Here is a tiny trained network, its code and every weight. The questions are about switching its units off for an input and a class, where a switched-off unit gives its printed mean instead of its output.

import numpy as np


def w(rows, s, z=0):
    codes = np.array(rows[::2]) - 128.0
    scale = np.full(codes.shape[1], s)
    scale[-1] = z or s
    return codes * scale


def norm(h):
    return h / np.sqrt((h * h).mean(-1, keepdims=True) + 1e-5)


def f(y):
    return y / 2 * (1 + np.tanh(0.7978845608 * (y + 0.044715 * y**3)))


def log_softmax(a):
    a = a - a.max(-1, keepdims=True)
    return a - np.log(np.exp(a).sum(-1, keepdims=True))


def net(x, mask):
    res = np.array(x, float).reshape(1, 7) / 4 @ E
    u = 0
    for l in range(4):
        y = f(norm(res) @ A[l][:, :-1].T + A[l][:, -1])
        res = res + np.where(mask[u : u + 13], y, B[l][:, -1]) @ B[l][:, :-1]
        u += 13
    return log_softmax(norm(res)[-1] @ U[:, :-1].T + U[:, -1])


A, B = {}, {}
E = w([
[54,228,204,5,222,130,219,167,123,95,237,197],'x0',
[169,157,107,89,108,92,122,75,153,72,146,112],'x1',
[127,129,129,129,128,128,128,130,129,127,129,128],'x2',
[139,121,152,136,34,201,107,196,108,57,168,139],'x3',
[130,134,97,143,83,163,156,99,217,192,181,158],'x4',
[201,183,99,146,132,163,158,119,63,151,133,146],'x5',
[131,60,124,75,107,128,126,79,89,123,104,236],'x6',
],0.018)
A[0] = w([
[198,192,119,89,85,69,137,27,162,7,132,109,48],'0.n0',
[145,207,154,158,153,153,127,171,150,139,135,10,9],'0.n1',
[150,127,147,126,58,173,114,203,112,66,137,158,21],'0.n2',
[165,152,154,115,140,115,95,145,151,133,96,146,90],'0.n3',
[150,143,112,149,85,159,143,117,242,196,173,205,38],'0.n4',
[105,74,113,89,118,127,110,115,101,118,94,224,74],'0.n5',
[117,153,129,153,132,129,137,146,168,111,131,67,105],'0.n6',
[141,143,128,114,208,78,123,86,136,200,83,129,16],'0.n7',
[59,91,167,190,155,172,148,233,64,243,90,179,51],'0.n8',
[168,79,159,128,123,136,141,62,117,104,108,241,22],'0.n9',
[130,96,145,120,186,78,117,164,16,38,80,94,29],'0.n10',
[215,233,91,148,129,175,148,109,26,170,114,161,22],'0.n11',
[24,46,144,107,130,92,102,151,222,60,95,121,22],'0.n12',
],0.015)
B[0] = w([
[150,71,42,77,219,217,57,152,177,96,134,104,253],'0.n0',
[82,166,55,136,70,41,96,198,99,190,165,113,210],'0.n1',
[77,120,99,195,87,125,154,44,120,2,202,119,200],'0.n2',
[131,121,103,97,120,140,174,108,160,100,110,125,108],'0.n3',
[67,191,173,68,80,192,144,65,98,145,53,66,229],'0.n4',
[92,173,61,137,96,49,136,225,85,177,146,111,217],'0.n5',
[95,107,55,92,81,77,170,193,76,145,131,148,192],'0.n6',
[65,119,78,208,164,98,159,23,101,68,197,120,195],'0.n7',
[144,70,51,70,214,216,56,138,177,86,137,106,243],'0.n8',
[92,152,47,120,76,40,93,207,96,187,165,118,187],'0.n9',
[63,193,157,64,72,208,151,54,105,186,64,73,226],'0.n10',
[204,34,240,89,116,103,203,112,112,177,207,75,245],'0.n11',
[176,43,219,96,117,94,167,116,122,161,204,77,208],'0.n12',
],0.026,0.0064)
A[1] = w([
[135,110,165,149,163,125,140,126,145,108,49,194,46],'1.n0',
[132,119,164,151,128,123,125,158,143,121,77,196,14],'1.n1',
[143,125,185,154,144,143,102,166,156,134,78,196,47],'1.n2',
[123,75,117,63,100,98,120,121,75,116,86,252,2],'1.n3',
[197,174,159,153,148,117,133,128,127,107,96,161,51],'1.n4',
[134,160,173,114,133,147,112,124,76,118,51,102,56],'1.n5',
[152,120,137,99,135,105,112,153,93,85,62,169,42],'1.n6',
[189,104,140,164,119,127,106,121,131,131,64,111,27],'1.n7',
[201,73,117,190,81,110,110,131,120,115,18,132,13],'1.n8',
[153,150,143,151,137,141,117,121,133,101,79,177,23],'1.n9',
[168,129,145,140,111,122,114,158,131,115,114,168,69],'1.n10',
[143,201,194,88,189,124,171,202,137,91,120,220,15],'1.n11',
[156,136,115,148,134,143,157,148,126,114,106,163,41],'1.n12',
],0.025,0.0066)
B[1] = w([
[101,128,155,171,86,161,125,102,128,110,137,130,125],'1.n0',
[129,118,96,132,116,99,106,136,126,134,141,136,126],'1.n1',
[175,136,155,108,105,87,130,110,82,125,117,92,126],'1.n2',
[137,138,97,130,97,80,135,202,85,121,55,116,159],'1.n3',
[122,139,155,123,117,111,112,124,171,116,81,126,126],'1.n4',
[83,153,143,83,124,135,124,109,104,120,126,106,228],'1.n5',
[171,116,164,93,92,93,194,137,152,118,38,146,121],'1.n6',
[155,138,147,159,124,99,62,159,128,158,127,165,197],'1.n7',
[128,166,195,172,133,117,2,97,117,182,165,158,254],'1.n8',
[139,154,118,117,144,116,110,111,149,156,85,124,123],'1.n9',
[163,140,193,114,77,85,107,188,199,121,41,147,120],'1.n10',
[137,156,191,156,159,128,30,124,87,178,147,144,204],'1.n11',
[155,146,162,112,85,98,160,158,186,113,15,142,118],'1.n12',
],0.025,0.0058)
A[2] = w([
[125,61,104,61,87,118,129,87,86,129,104,254,90],'2.n0',
[136,154,117,131,65,181,176,102,234,193,117,193,18],'2.n1',
[113,131,116,170,215,69,173,60,144,140,100,164,59],'2.n2',
[155,77,190,121,117,119,151,144,147,146,141,122,36],'2.n3',
[181,151,107,76,117,98,106,115,167,93,109,139,41],'2.n4',
[115,181,177,87,177,135,146,157,111,100,143,186,83],'2.n5',
[128,161,135,98,157,133,158,143,139,107,158,184,107],'2.n6',
[141,196,145,192,152,109,146,195,186,121,113,43,2],'2.n7',
[94,85,174,115,119,85,132,144,194,109,103,137,55],'2.n8',
[128,134,158,172,59,166,137,153,137,31,156,181,34],'2.n9',
[131,169,190,144,159,126,88,146,137,119,110,178,2],'2.n10',
[139,132,111,138,144,96,151,100,156,124,108,132,71],'2.n11',
[115,152,148,118,104,158,143,105,119,119,78,110,33],'2.n12',
],0.034,0.0063)
B[2] = w([
[141,184,146,168,178,105,147,236,159,122,114,47,161],'2.n0',
[104,180,160,60,159,134,110,127,46,95,83,95,152],'2.n1',
[134,130,127,229,36,165,145,136,127,5,98,123,234],'2.n2',
[124,78,178,128,139,64,130,96,151,127,150,112,233],'2.n3',
[114,96,159,146,147,150,116,174,135,102,90,113,142],'2.n4',
[154,122,135,175,86,126,38,106,135,176,120,132,255],'2.n5',
[156,94,111,140,120,127,77,103,114,207,116,127,191],'2.n6',
[113,134,123,121,157,104,148,229,84,121,98,117,161],'2.n7',
[148,138,183,134,147,156,138,168,91,132,168,104,154],'2.n8',
[123,135,90,249,163,98,189,81,126,49,59,125,201],'2.n9',
[82,124,98,140,143,114,95,38,107,138,194,206,229],'2.n10',
[167,135,93,139,141,116,152,103,114,95,127,112,141],'2.n11',
[120,192,121,104,130,125,150,91,187,177,121,132,234],'2.n12',
],0.033,0.0081)
A[3] = w([
[145,183,148,97,125,156,158,116,184,140,101,153,3],'3.n0',
[133,163,142,123,152,139,145,154,143,108,155,166,25],'3.n1',
[137,131,127,104,127,134,116,143,192,102,162,164,17],'3.n2',
[173,86,194,117,142,109,171,143,143,143,139,164,72],'3.n3',
[145,122,165,85,93,143,103,142,129,94,117,163,64],'3.n4',
[251,145,144,135,137,164,185,125,70,157,136,143,73],'3.n5',
[111,92,123,133,177,197,122,160,126,152,110,159,41],'3.n6',
[122,132,140,133,137,121,131,142,164,131,106,161,43],'3.n7',
[125,147,116,138,151,128,152,95,146,114,161,194,41],'3.n8',
[161,92,104,107,184,187,94,160,180,107,98,148,23],'3.n9',
[101,127,86,113,97,91,119,159,75,142,137,169,16],'3.n10',
[130,134,137,113,176,115,147,143,136,133,111,172,78],'3.n11',
[128,138,108,122,113,85,141,187,129,138,114,160,41],'3.n12',
],0.033,0.0057)
B[3] = w([
[75,118,105,109,117,156,165,74,160,212,137,160,180],'3.n0',
[186,175,119,142,133,142,170,120,134,157,131,136,124],'3.n1',
[205,149,124,136,193,146,183,125,122,145,120,131,130],'3.n2',
[123,93,158,83,143,41,120,102,182,134,127,162,176],'3.n3',
[127,102,143,139,137,144,145,172,126,138,95,110,128],'3.n4',
[80,103,238,144,145,119,133,196,168,79,143,111,148],'3.n5',
[234,164,120,95,100,66,103,144,155,29,114,100,159],'3.n6',
[123,106,130,97,58,143,102,173,135,105,97,127,121],'3.n7',
[111,120,138,140,130,113,123,168,113,92,147,204,155],'3.n8',
[252,128,86,49,149,152,126,108,146,101,132,215,176],'3.n9',
[151,108,114,127,142,124,178,153,139,153,93,244,251],'3.n10',
[173,96,112,114,157,123,139,111,97,166,77,87,125],'3.n11',
[120,113,76,104,64,161,142,165,77,178,155,165,204],'3.n12',
],0.029,0.013)
U = w([
[105,164,71,134,110,65,149,253,95,170,133,130,97],'0',
[150,150,159,179,126,131,39,91,135,176,109,170,116],'1',
[71,214,173,56,126,189,154,82,104,134,56,78,98],'2',
[112,130,110,194,122,138,179,93,125,40,122,120,108],'3',
[151,68,224,105,147,100,164,137,155,130,184,94,104],'4',
[129,115,110,106,116,124,148,97,155,124,135,165,249],'5',
[170,95,72,78,200,192,87,134,190,99,123,135,96],'6',
],0.015,0.019)

Each question gives the input, the list of numbers given to net, and the class t.
The units are the neurons (one row each of A and B). Each row of codes is followed by its name. A weight is (code - 128) times the scale printed after its matrix; where a second scale follows, it is the last column's (A, B and U).
mask holds one flag per neuron, layer by layer. A switched-off neuron (its flag False) gives its mean, the last column of its row in B, instead of its output. The means were averaged over made-up inputs and are rounded, as every weight is.
A unit's drop is (log p(t) with every unit on - log p(t) with that unit switched off) / (log p(t) with every unit on - log p(t) with every unit switched off).
The circuit of an input: a set's keep is (log p(t) with only the set's units on - log p(t) with every unit switched off) / (log p(t) with every unit on - log p(t) with every unit switched off). Starting from the 12 units with the biggest drops (on a tie, the unit counted first), units are removed one at a time, each time the one whose removal leaves the highest keep (on an exact tie, the one counted first), for as long as the keep stays at least 0.8.
circuit, biggest first: the units of the circuit, biggest drop first
most important unit: the unit with the biggest drop
k most important neurons: the k neurons with the biggest drops, biggest first
k most important neurons of layer l: the k neurons of layer l with the biggest drops, biggest first
drop when u is switched off: that unit's drop, to one decimal
input [1,-8,-5,-1,1,0,0], class 6: most important unit	0.n8
input [3,7,-5,-7,4,-2,-1], class 3: 3 most important neurons	0.n7, 2.n2, 0.n8
input [-7,1,8,8,8,-2,2], class 2: circuit, biggest first	0.n4, 2.n1
input [4,-2,4,-3,-3,1,2], class 1: 3 most important neurons	2.n5, 0.n4, 2.n6
input [3,5,6,-7,1,-1,-2], class 3: circuit, biggest first	0.n7, 2.n2
input [7,1,-3,7,-2,3,5], class 1: 4 most important neurons	1.n11, 2.n5, 0.n7, 2.n6
input [4,6,-8,-8,-2,-2,0], class 3: circuit, biggest first	2.n2, 0.n7
input [-7,-7,1,2,6,8,2], class 4: 2 most important neurons	0.n11, 0.n8
input [3,2,3,6,0,-6,-3], class 3: 2 most important neurons of layer 0	0.n2, 0.n11
input [5,-7,-1,2,7,-6,5], class 2: 2 most important neurons	0.n4, 0.n0
input [5,2,-2,8,8,5,3], class 2: 3 most important neurons	0.n4, 2.n1, 2.n12
input [-1,3,-3,8,3,6,-1], class 3: 2 most important neurons	0.n2, 2.n9
input [-3,-5,-7,1,5,-7,8], class 0: 2 most important neurons of layer 0	0.n5, 0.n9
input [7,1,-4,-1,6,-6,-6], class 1: most important unit	2.n5
input [-5,-6,1,-8,-5,-7,-7], class 3: 3 most important neurons	0.n7, 2.n2, 0.n5
input [7,-5,0,6,1,8,-7], class 4: 2 most important neurons of layer 0	0.n11, 0.n5
input [-3,-1,-4,0,-8,1,7], class 2: 2 most important neurons	0.n10, 2.n12
input [5,6,-3,1,7,7,-7], class 0: 4 most important neurons	0.n1, 0.n10, 0.n12, 2.n7
input [-2,8,-5,-8,0,2,-2], class 3: 2 most important neurons	0.n7, 2.n2
input [2,-2,2,1,5,-4,-6], class 0: most important unit	0.n1
input [3,3,2,-3,-1,-6,-7], class 0: 2 most important neurons	0.n1, 0.n11
input [-5,6,-6,1,-2,4,6], class 0: 2 most important neurons	0.n9, 0.n8
input [-2,2,-8,5,4,-7,8], class 0: 2 most important neurons	0.n9, 0.n5
input [-1,-7,2,1,1,-5,3], class 6: 2 most important neurons of layer 0	0.n8, 0.n11
input [2,3,3,-6,1,-7,-2], class 4: 2 most important neurons of layer 2	2.n3, 2.n8
input [3,8,4,-1,3,2,-7], class 6: 3 most important neurons of layer 0	0.n0, 0.n5, 0.n9
input [5,-8,6,3,5,2,0], class 6: circuit, biggest first	0.n8
input [8,4,5,6,4,2,5], class 1: drop when 2.n5 is switched off	0.1
